Below is a small trained network, with its code and all its weights. Each question gives an input and a class and asks what happens when units are switched off, that is, made to give their printed mean instead of their output.

import numpy as np


def w(rows, s, z=0):
    codes = np.array(rows[::2]) - 128.0
    scale = np.full(codes.shape[1], s)
    scale[-1] = z or s
    return codes * scale


def f(y):
    return np.maximum(y, 0)


def log_softmax(a):
    a = a - a.max(-1, keepdims=True)
    return a - np.log(np.exp(a).sum(-1, keepdims=True))


def net(x, mask):
    res = np.array(x, float).reshape(1, 4) / 4 @ E
    y = f(res @ A[0][:, :-1].T + A[0][:, -1])
    res = res + np.where(mask, y, B[0][:, -1]) @ B[0][:, :-1]
    return log_softmax(res[-1] @ U[:, :-1].T + U[:, -1])


A, B = {}, {}
E = w([
[127,141,204,11,182],'x0',
[181,254,157,158,137],'x1',
[19,129,160,199,188],'x2',
[127,129,124,127,130],'x3',
],0.0075)
A[0] = w([
[121,89,61,107,128,145],'n1',
[115,200,148,165,183,122],'n2',
[194,138,80,97,50,70],'n3',
[153,114,40,177,91,66],'n4',
[96,41,162,56,118,150],'n5',
[165,228,119,122,83,211],'n6',
[97,132,194,40,174,41],'n7',
[92,143,94,152,139,39],'n8',
[44,163,137,197,163,220],'n9',
[139,118,145,62,174,45],'n10',
[141,162,197,52,138,48],'n11',
[50,152,180,118,187,176],'n12',
[67,137,222,143,158,61],'n13',
[211,69,111,94,74,174],'n14',
[111,126,119,172,209,14],'n15',
[148,214,122,194,81,118],'n16',
[136,61,211,88,177,58],'n17',
[136,160,180,51,195,52],'n18',
[135,133,108,34,203,39],'n19',
[183,98,60,223,126,20],'n20',
[172,254,129,85,119,184],'n21',
[95,50,79,93,47,227],'n22',
[79,168,158,187,154,84],'n23',
[132,140,11,188,57,56],'n24',
[116,134,21,193,96,33],'n25',
[78,136,145,149,145,13],'n26',
[182,189,143,123,159,91],'n27',
[188,163,175,163,193,236],'n28',
[71,89,103,123,115,181],'n29',
[233,139,154,72,53,254],'n30',
[169,135,100,62,119,84],'n31',
[127,121,74,227,94,57],'n32',
[42,66,140,202,212,154],'n33',
[186,151,121,161,192,28],'n34',
[179,178,186,149,127,34],'n35',
[113,151,123,177,219,64],'n36',
],0.0083,0.0043)
B[0] = w([
[82,107,44,147,168,171],'n1',
[55,99,54,152,162,190],'n2',
[183,37,143,246,64,181],'n3',
[136,139,184,222,216,186],'n4',
[60,68,98,174,170,209],'n5',
[70,65,94,153,113,222],'n6',
[157,201,224,198,211,191],'n7',
[147,91,169,183,158,141],'n8',
[149,73,141,219,57,254],'n9',
[163,138,159,214,195,160],'n10',
[133,130,170,222,165,179],'n11',
[179,55,133,214,57,219],'n12',
[180,32,153,190,95,177],'n13',
[120,41,155,224,106,209],'n14',
[180,63,154,186,59,147],'n15',
[65,59,56,156,152,205],'n16',
[98,161,164,184,196,175],'n17',
[156,153,171,206,198,188],'n18',
[167,171,186,227,181,169],'n19',
[186,160,201,190,230,184],'n20',
[62,87,105,169,141,226],'n21',
[43,72,89,171,125,231],'n22',
[150,47,147,186,94,184],'n23',
[161,207,210,224,223,209],'n24',
[168,212,206,183,222,191],'n25',
[218,64,151,174,68,141],'n26',
[108,52,106,161,161,170],'n27',
[57,79,48,139,138,219],'n28',
[84,83,101,154,128,194],'n29',
[104,58,168,238,74,250],'n30',
[163,81,150,255,108,165],'n31',
[146,221,187,209,212,202],'n32',
[153,75,126,223,99,250],'n33',
[50,23,76,122,200,139],'n34',
[68,63,101,152,183,155],'n35',
[147,61,138,197,96,167],'n36',
],0.0063,0.0069)
U = w([
[130,169,209,136,195,102],'0',
[74,118,138,132,107,253],'1',
[184,84,155,138,48,70],'2',
[9,110,85,121,163,21],'3',
[85,130,101,105,98,202],'4',
[187,201,97,50,62,3],'5',
],0.012,0.0068)

Each question gives the input, the list of numbers given to net, and the class t.
The units are the neurons (one row each of A and B). Each row of codes is followed by its name. A weight is (code - 128) times the scale printed after its matrix; where a second scale follows, it is the last column's (A, B and U).
mask holds one flag per neuron, in row order. A switched-off neuron (its flag False) gives its mean, the last column of its row in B, instead of its output. The means were averaged over made-up inputs and are rounded, as every weight is.
A unit's drop is (log p(t) with every unit on - log p(t) with that unit switched off) / (log p(t) with every unit on - log p(t) with every unit switched off).
The circuit of an input: a set's keep is (log p(t) with only the set's units on - log p(t) with every unit switched off) / (log p(t) with every unit on - log p(t) with every unit switched off). Starting from the 12 units with the biggest drops (on a tie, the unit counted first), units are removed one at a time, each time the one whose removal leaves the highest keep (on an exact tie, the one counted first), for as long as the keep stays at least 0.8.
circuit, biggest first: the units of the circuit, biggest drop first
most important unit: the unit with the biggest drop
k most important neurons: the k neurons with the biggest drops, biggest first
drop of u: that unit's drop, to one decimal
input [2,6,5,-4], class 3: most important unit	n2
input [-5,6,7,-4], class 2: circuit, biggest first	n9, n23
input [-8,0,8,7], class 0: circuit, biggest first	n32, n25
input [6,6,7,0], class 2: circuit, biggest first	n12, n13
input [-7,7,8,7], class 2: 2 most important neurons	n9, n23
input [5,2,6,-3], class 2: circuit, biggest first	n12, n13, n9
input [3,5,4,1], class 3: circuit, biggest first	n2, n28
input [2,-6,-3,5], class 3: circuit, biggest first	n5, n22
input [6,-3,8,-4], class 2: circuit, biggest first	n12, n13, n33
input [-7,0,7,-1], class 0: 2 most important neurons	n32, n25
input [7,2,8,-3], class 2: 3 most important neurons	n12, n13, n9
input [-8,1,8,5], class 0: 3 most important neurons	n32, n25, n24
input [-2,1,2,-3], class 4: drop of n33	0.0
input [-8,-8,-8,5], class 0: most important neuron	n24
input [-6,-3,-4,1], class 0: drop of n4	0.1
input [2,7,-6,-2], class 3: drop of n30	-0.1
